Below are the code and all the weights of a small trained network. Each question names an input and a class and asks about switching units off, where a switched-off unit gives its printed mean instead of its output.

import numpy as np


def w(rows, s, z=0):
    codes = np.array(rows[::2]) - 128.0
    scale = np.full(codes.shape[1], s)
    scale[-1] = z or s
    return codes * scale


def norm(h):
    return h / np.sqrt((h * h).mean(-1, keepdims=True) + 1e-5)


def f(y):
    return y / 2 * (1 + np.tanh(0.7978845608 * (y + 0.044715 * y**3)))


def log_softmax(a):
    a = a - a.max(-1, keepdims=True)
    return a - np.log(np.exp(a).sum(-1, keepdims=True))


def net(x, mask):
    res = np.array(x, float).reshape(1, 2) / 4 @ E
    u = 0
    for l in range(3):
        y = f(norm(res) @ A[l][:, :-1].T + A[l][:, -1])
        res = res + np.where(mask[u : u + 15], y, B[l][:, -1]) @ B[l][:, :-1]
        u += 15
    return log_softmax(norm(res)[-1] @ U[:, :-1].T + U[:, -1])


A, B = {}, {}
E = w([
[145,101,129],'x0',
[246,199,74],'x1',
],0.011)
A[0] = w([
[128,69,220,240],'L0N0',
[106,126,136,52],'L0N1',
[108,24,156,238],'L0N2',
[105,132,199,236],'L0N3',
[97,90,87,2],'L0N4',
[136,166,159,101],'L0N5',
[168,171,112,125],'L0N6',
[100,155,128,99],'L0N7',
[117,53,133,123],'L0N8',
[167,126,110,184],'L0N9',
[117,127,117,3],'L0N10',
[165,165,165,141],'L0N11',
[41,105,159,253],'L0N12',
[184,205,144,170],'L0N13',
[5,45,156,235],'L0N14',
],0.013,0.0026)
B[0] = w([
[207,169,96,180],'L0N0',
[167,90,106,129],'L0N1',
[226,176,94,194],'L0N2',
[178,75,164,161],'L0N3',
[131,115,86,129],'L0N4',
[83,105,98,129],'L0N5',
[71,202,87,154],'L0N6',
[151,50,155,130],'L0N7',
[163,197,36,156],'L0N8',
[71,146,177,143],'L0N9',
[162,94,108,121],'L0N10',
[55,86,112,139],'L0N11',
[254,97,151,206],'L0N12',
[55,162,90,172],'L0N13',
[227,130,129,250],'L0N14',
],0.0066,0.015)
A[1] = w([
[111,143,114,93],'L1N0',
[90,123,75,124],'L1N1',
[139,35,152,252],'L1N2',
[135,90,178,254],'L1N3',
[147,100,158,164],'L1N4',
[101,75,132,219],'L1N5',
[63,120,199,49],'L1N6',
[108,177,191,42],'L1N7',
[188,244,64,184],'L1N8',
[101,106,92,81],'L1N9',
[107,181,104,194],'L1N10',
[208,29,170,254],'L1N11',
[106,110,95,111],'L1N12',
[202,109,224,253],'L1N13',
[150,197,167,126],'L1N14',
],0.012,0.0026)
B[1] = w([
[157,82,188,130],'L1N0',
[111,94,132,138],'L1N1',
[204,213,133,153],'L1N2',
[213,168,231,143],'L1N3',
[152,213,147,140],'L1N4',
[235,228,140,123],'L1N5',
[171,142,227,124],'L1N6',
[57,244,35,123],'L1N7',
[3,60,200,246],'L1N8',
[126,88,96,122],'L1N9',
[130,45,102,166],'L1N10',
[224,253,225,225],'L1N11',
[166,162,124,124],'L1N12',
[216,224,244,210],'L1N13',
[129,50,108,152],'L1N14',
],0.005,0.012)
A[2] = w([
[154,106,168,228],'L2N0',
[77,74,106,66],'L2N1',
[137,210,2,163],'L2N2',
[70,2,92,107],'L2N3',
[164,182,155,126],'L2N4',
[88,190,81,162],'L2N5',
[199,177,244,211],'L2N6',
[90,211,153,111],'L2N7',
[139,28,39,230],'L2N8',
[215,105,199,184],'L2N9',
[130,187,164,240],'L2N10',
[87,30,159,249],'L2N11',
[47,165,149,153],'L2N12',
[137,186,101,105],'L2N13',
[157,55,97,253],'L2N14',
],0.0094,0.0023)
B[2] = w([
[164,254,163,160],'L2N0',
[135,132,172,146],'L2N1',
[22,20,144,145],'L2N2',
[142,154,188,163],'L2N3',
[151,106,94,167],'L2N4',
[69,72,113,153],'L2N5',
[130,240,164,255],'L2N6',
[155,19,77,140],'L2N7',
[81,180,217,136],'L2N8',
[205,172,143,228],'L2N9',
[208,130,38,167],'L2N10',
[215,210,224,147],'L2N11',
[155,155,63,166],'L2N12',
[80,88,95,133],'L2N13',
[147,185,227,138],'L2N14',
],0.0057,0.009)
U = w([
[190,158,211,214],'0',
[187,139,154,254],'1',
[85,108,42,254],'2',
[91,109,166,252],'3',
[121,153,112,2],'4',
[151,7,160,2],'5',
],0.011,0.0026)

Each question gives the input, the list of numbers given to net, and the class t.
The units are the neurons (one row each of A and B). Each row of codes is followed by its name. A weight is (code - 128) times the scale printed after its matrix; where a second scale follows, it is the last column's (A, B and U).
mask holds one flag per neuron, layer by layer. A switched-off neuron (its flag False) gives its mean, the last column of its row in B, instead of its output. The means were averaged over made-up inputs and are rounded, as every weight is.
A unit's drop is (log p(t) with every unit on - log p(t) with that unit switched off) / (log p(t) with every unit on - log p(t) with every unit switched off).
most important unit: the unit with the biggest drop
k most important neurons: the k neurons with the biggest drops, biggest first
top k neurons in layer l: the k neurons of layer l with the biggest drops, biggest first
drop when u is switched off: that unit's drop, to one decimal
input [2,2], class 3: most important unit : L1N11
input [8,7], class 3: top 2 neurons in layer 0 : L0N12, L0N14
input [3,3], class 3: top 2 neurons in layer 1 : L1N11, L1N13
input [5,6], class 3: 2 most important neurons : L1N11, L0N12
input [-1,3], class 2: 4 most important neurons : L0N12, L0N14, L0N13, L0N6
input [5,1], class 3: 2 most important neurons : L0N12, L0N14
input [3,7], class 3: 2 most important neurons : L1N11, L1N13
input [0,2], class 2: 2 most important neurons : L0N12, L0N14
input [6,6], class 3: top 2 neurons in layer 1 : L1N11, L1N8
input [-5,1], class 2: top 3 neurons in layer 0 : L0N12, L0N14, L0N13
input [6,2], class 3: top 2 neurons in layer 2 : L2N9, L2N6
input [-5,7], class 2: drop when L0N6 is switched off : 0.1
input [-2,4], class 2: drop when L0N12 is switched off : 0.4
input [0,5], class 2: drop when L0N14 is switched off : 0.3
input [8,5], class 3: top neuron in layer 1 : L1N13
